Below are the code and all the weights of a small trained network. Each question names an input and a class and asks about switching units off, where a switched-off unit gives its printed mean instead of its output.

import numpy as np


def w(rows, s, z=0):
    codes = np.array(rows[::2]) - 128.0
    scale = np.full(codes.shape[1], s)
    scale[-1] = z or s
    return codes * scale


def f(y):
    return y / 2 * (1 + np.tanh(0.7978845608 * (y + 0.044715 * y**3)))


def log_softmax(a):
    a = a - a.max(-1, keepdims=True)
    return a - np.log(np.exp(a).sum(-1, keepdims=True))


def net(x, mask):
    res = np.array(x, float).reshape(1, 5) / 4 @ E
    y = f(res @ A[0][:, :-1].T + A[0][:, -1])
    res = res + np.where(mask, y, B[0][:, -1]) @ B[0][:, :-1]
    return log_softmax(res[-1] @ U[:, :-1].T + U[:, -1])


A, B = {}, {}
E = w([
[90,106,146,152,227,32,71,58,150,93,146,167],'x0',
[255,119,119,162,158,150,179,200,161,108,37,164],'x1',
[72,165,71,161,89,48,146,167,171,51,51,193],'x2',
[136,155,135,153,22,67,236,64,119,162,175,150],'x3',
[119,120,152,156,190,120,118,116,138,56,158,146],'x4',
],0.0073)
A[0] = w([
[94,129,124,148,149,17,156,91,139,86,123,162,118],'N0',
[27,124,129,137,58,94,169,92,124,76,191,138,109],'N1',
[204,124,105,136,59,126,185,199,135,105,64,147,81],'N2',
[76,131,114,101,106,180,82,165,123,149,96,112,43],'N3',
[192,127,143,129,243,120,132,84,122,113,177,130,3],'N4',
[90,116,129,140,89,111,128,112,141,101,165,128,108],'N5',
[73,124,117,122,143,54,84,94,135,171,97,133,114],'N6',
[176,129,124,123,88,111,161,165,130,108,64,137,130],'N7',
[177,127,123,143,66,154,170,168,131,119,77,142,120],'N8',
[117,140,132,137,114,174,130,163,131,106,137,125,158],'N9',
[44,128,132,115,81,87,111,101,133,142,142,125,88],'N10',
[177,125,130,147,168,54,165,124,141,75,102,161,81],'N11',
[137,127,128,113,169,200,119,151,124,104,159,117,129],'N12',
[191,131,121,118,46,146,165,104,130,193,157,122,145],'N13',
[136,121,133,128,224,170,80,121,135,149,140,121,81],'N14',
[166,125,143,124,8,159,194,94,122,188,185,112,96],'N15',
],0.014,0.0039)
B[0] = w([
[131,124,125,137,106,93,130,136,135,3,135,137,206],'N0',
[118,213,121,124,152,168,127,126,121,104,200,123,212],'N1',
[129,179,132,138,173,165,167,127,164,166,75,128,238],'N2',
[88,110,107,124,90,154,98,146,117,128,76,126,169],'N3',
[182,116,160,136,180,114,161,102,142,159,185,134,178],'N4',
[139,164,123,117,134,141,118,143,141,119,156,140,158],'N5',
[88,149,106,121,134,56,117,124,116,156,116,124,178],'N6',
[138,176,137,125,155,137,145,117,138,123,84,123,198],'N7',
[140,170,126,120,152,157,135,122,138,162,77,127,213],'N8',
[112,142,138,127,113,183,110,110,132,101,121,119,157],'N9',
[113,188,116,119,163,114,106,145,122,170,164,139,184],'N10',
[133,77,132,129,98,70,144,114,142,80,80,126,184],'N11',
[136,82,135,132,133,193,128,126,128,89,135,127,179],'N12',
[136,101,134,135,45,131,154,124,110,161,129,132,226],'N13',
[128,67,139,125,186,136,103,130,127,157,137,124,190],'N14',
[142,82,122,128,12,109,147,136,102,161,161,125,252],'N15',
],0.022,0.015)
U = w([
[169,116,137,160,127,40,159,95,182,20,99,168,3],'0',
[111,221,94,106,133,109,113,132,121,81,209,149,101],'1',
[117,50,143,98,147,229,50,161,126,82,101,78,102],'2',
[201,190,141,149,130,177,208,115,209,141,8,130,199],'3',
[75,85,84,80,164,68,36,149,118,158,77,121,54],'4',
[216,27,211,130,229,125,107,79,154,127,162,116,206],'5',
[190,119,140,126,2,157,178,116,88,177,145,112,207],'6',
],0.006,0.0015)

Each question gives the input, the list of numbers given to net, and the class t.
The units are the neurons (one row each of A and B). Each row of codes is followed by its name. A weight is (code - 128) times the scale printed after its matrix; where a second scale follows, it is the last column's (A, B and U).
mask holds one flag per neuron, in row order. A switched-off neuron (its flag False) gives its mean, the last column of its row in B, instead of its output. The means were averaged over made-up inputs and are rounded, as every weight is.
A unit's drop is (log p(t) with every unit on - log p(t) with that unit switched off) / (log p(t) with every unit on - log p(t) with every unit switched off).
The circuit of an input: a set's keep is (log p(t) with only the set's units on - log p(t) with every unit switched off) / (log p(t) with every unit on - log p(t) with every unit switched off). Starting from the 12 units with the biggest drops (on a tie, the unit counted first), units are removed one at a time, each time the one whose removal leaves the highest keep (on an exact tie, the one counted first), for as long as the keep stays at least 0.8.
circuit, biggest first: the units of the circuit, biggest drop first
k most important neurons: the k neurons with the biggest drops, biggest first
drop when u is switched off: that unit's drop, to one decimal
input [6,8,-5,8,6], class 0: circuit, biggest first -> [N11]
input [-8,-8,6,7,5], class 1: 2 most important neurons -> [N1, N10]
input [2,-5,0,-7,2], class 5: 4 most important neurons -> [N14, N4, N12, N15]
input [7,7,2,-4,2], class 0: 2 most important neurons -> [N11, N0]
input [-5,6,-5,-8,1], class 2: 2 most important neurons -> [N12, N14]
input [8,-2,4,-5,-8], class 4: 2 most important neurons -> [N6, N1]
input [5,5,6,6,-2], class 0: 2 most important neurons -> [N0, N11]
input [7,-5,-2,-4,-4], class 4: 2 most important neurons -> [N6, N14]
input [-4,-3,1,3,6], class 1: 2 most important neurons -> [N1, N13]
input [-3,-1,-6,-7,0], class 2: 2 most important neurons -> [N3, N12]
input [2,5,-8,4,6], class 5: drop when N4 is switched off -> 0.1
input [0,-8,1,2,-6], class 1: drop when N1 is switched off -> 0.3
input [-1,3,8,0,8], class 0: drop when N11 is switched off -> 1.0
input [-8,2,-4,-5,8], class 2: drop when N2 is switched off -> 0.0
input [-3,6,-7,-6,-3], class 2: circuit, biggest first -> [N12]
